Below is a small trained network, with its code and all its weights. Each question gives an input and a class and asks what happens when units are switched off, that is, made to give their printed mean instead of their output.

import numpy as np


def w(rows, s, z=0):
    codes = np.array(rows[::2]) - 128.0
    scale = np.full(codes.shape[1], s)
    scale[-1] = z or s
    return codes * scale


def f(y):
    return np.maximum(y, 0)


def log_softmax(a):
    a = a - a.max(-1, keepdims=True)
    return a - np.log(np.exp(a).sum(-1, keepdims=True))


def net(x, mask):
    res = np.array(x, float).reshape(1, 4) / 4 @ E
    y = f(res @ A[0][:, :-1].T + A[0][:, -1])
    res = res + np.where(mask, y, B[0][:, -1]) @ B[0][:, :-1]
    return log_softmax(res[-1] @ U[:, :-1].T + U[:, -1])


A, B = {}, {}
E = w([
[151,146,84,84,131,186,53],'x0',
[41,109,63,162,218,167,75],'x1',
[147,248,178,168,126,246,192],'x2',
[223,167,49,179,160,163,112],'x3',
],0.011)
A[0] = w([
[125,123,213,59,66,103,110,227],'neuron 0',
[51,118,172,89,122,120,139,144],'neuron 1',
[148,70,17,117,213,124,90,174],'neuron 2',
[96,113,199,186,101,37,155,179],'neuron 3',
[171,127,152,127,65,70,149,195],'neuron 4',
[6,116,97,69,107,151,127,193],'neuron 5',
[98,103,182,70,129,84,151,161],'neuron 6',
[152,151,123,171,94,92,198,206],'neuron 7',
[129,199,117,109,85,220,194,226],'neuron 8',
[83,115,125,142,143,136,140,124],'neuron 9',
[112,139,104,252,201,122,115,253],'neuron 10',
[174,178,146,174,127,159,147,143],'neuron 11',
],0.012,0.0033)
B[0] = w([
[154,65,101,59,103,150,112,248],'neuron 0',
[126,65,195,92,120,96,101,208],'neuron 1',
[129,151,78,156,99,4,117,255],'neuron 2',
[141,95,138,133,100,118,169,244],'neuron 3',
[157,189,86,81,44,117,107,219],'neuron 4',
[66,60,178,81,145,62,85,208],'neuron 5',
[122,96,129,126,128,95,146,227],'neuron 6',
[133,165,165,109,71,145,160,196],'neuron 7',
[125,150,180,132,148,181,116,254],'neuron 8',
[80,70,144,184,117,95,118,161],'neuron 9',
[102,212,79,242,179,53,192,232],'neuron 10',
[140,163,115,124,174,204,133,208],'neuron 11',
],0.011,0.014)
U = w([
[105,246,128,200,186,137,193,130],'0',
[83,90,204,222,73,100,202,102],'1',
[210,175,61,186,96,48,50,251],'2',
[19,126,64,206,147,81,162,86],'3',
[196,123,74,82,1,130,186,32],'4',
[130,55,171,36,135,102,32,98],'5',
[140,182,174,121,78,226,132,192],'6',
],0.0084,0.0025)

Each question gives the input, the list of numbers given to net, and the class t.
The units are the neurons (one row each of A and B). Each row of codes is followed by its name. A weight is (code - 128) times the scale printed after its matrix; where a second scale follows, it is the last column's (A, B and U).
mask holds one flag per neuron, in row order. A switched-off neuron (its flag False) gives its mean, the last column of its row in B, instead of its output. The means were averaged over made-up inputs and are rounded, as every weight is.
A unit's drop is (log p(t) with every unit on - log p(t) with that unit switched off) / (log p(t) with every unit on - log p(t) with every unit switched off).
The circuit of an input: a set's keep is (log p(t) with only the set's units on - log p(t) with every unit switched off) / (log p(t) with every unit on - log p(t) with every unit switched off). Starting from all 12 units, units are removed one at a time, each time the one whose removal leaves the highest keep (on an exact tie, the one counted first), for as long as the keep stays at least 0.8.
units of the circuit, in order: the units of the circuit, biggest drop first
k most important neurons: the k neurons with the biggest drops, biggest first
drop of u: that unit's drop, to one decimal
input [7,6,2,2], class 3: 4 most important neurons -> [neuron 4; neuron 10; neuron 0; neuron 2]
input [4,4,6,-5], class 5: units of the circuit, in order -> [neuron 5]
input [8,0,3,2], class 6: 3 most important neurons -> [neuron 10; neuron 8; neuron 2]
input [8,-5,2,-4], class 5: 4 most important neurons -> [neuron 10; neuron 0; neuron 7; neuron 3]
input [5,4,1,0], class 3: units of the circuit, in order -> [neuron 4; neuron 0]
input [3,0,6,0], class 6: 3 most important neurons -> [neuron 10; neuron 2; neuron 8]
input [-1,-2,-2,2], class 4: units of the circuit, in order -> [neuron 10; neuron 5]
input [-3,7,3,3], class 0: units of the circuit, in order -> [neuron 10; neuron 0]
input [8,0,2,-2], class 5: 4 most important neurons -> [neuron 10; neuron 7; neuron 11; neuron 4]
input [6,-2,8,4], class 6: 3 most important neurons -> [neuron 2; neuron 8; neuron 10]
input [-6,-5,-1,7], class 4: 3 most important neurons -> [neuron 4; neuron 7; neuron 8]
input [-1,-3,4,-2], class 6: 2 most important neurons -> [neuron 2; neuron 8]
input [-3,-2,6,4], class 0: 3 most important neurons -> [neuron 0; neuron 1; neuron 10]
input [-8,6,-6,-8], class 5: most important neuron -> [neuron 5]
input [-4,-1,-5,-2], class 5: 3 most important neurons -> [neuron 10; neuron 1; neuron 2]
input [-6,2,-1,-7], class 5: drop of neuron 10 -> 0.1
input [0,4,7,-3], class 0: drop of neuron 4 -> 0.0
input [-4,-1,3,0], class 6: drop of neuron 2 -> 0.3
input [8,-3,8,8], class 0: drop of neuron 3 -> 0.2
input [-4,0,-5,-3], class 5: units of the circuit, in order -> [neuron 10]
